Questions about the table below.
1) Which number is the smallest entry in the first column?
2) Which number is the entry directly below the smallest entry?
3) Which number is the first entry on the diagonal from the top-right corner?
4) Which number is the third entry on the main diagonal?
5) Which number is the entry directly above 56?
6) Which number is the entry directly above -42?
7) Which number is the entry just right of 58?
8) Which number is the first entry, reading row by row?
-20   17  -38   -7  -20  -24    1    8  -40   15
-59  -63   58  -24  -48   43  -41   74   10  -12
-59  -34   48  -32  -20   35  -47   69   19  -21
 52   18  -80  -14  -16  -53   97  -33  -33   41
 30    5  -58   18  -23  -17   90  -17  -49   56
-22  -41   23  -22  -11    2  -44   20   27  -21
-61  -12   12  -12  -42    2    9   41  -24   13
-65  -44   15  -16  -83  -14   26   52  -39   10
-11  -32   18  -11   -1  -11  -78   16  -10  -30
1) -65
2) -1
3) 15
4) 48
5) 41
6) -11
7) -24
8) -20
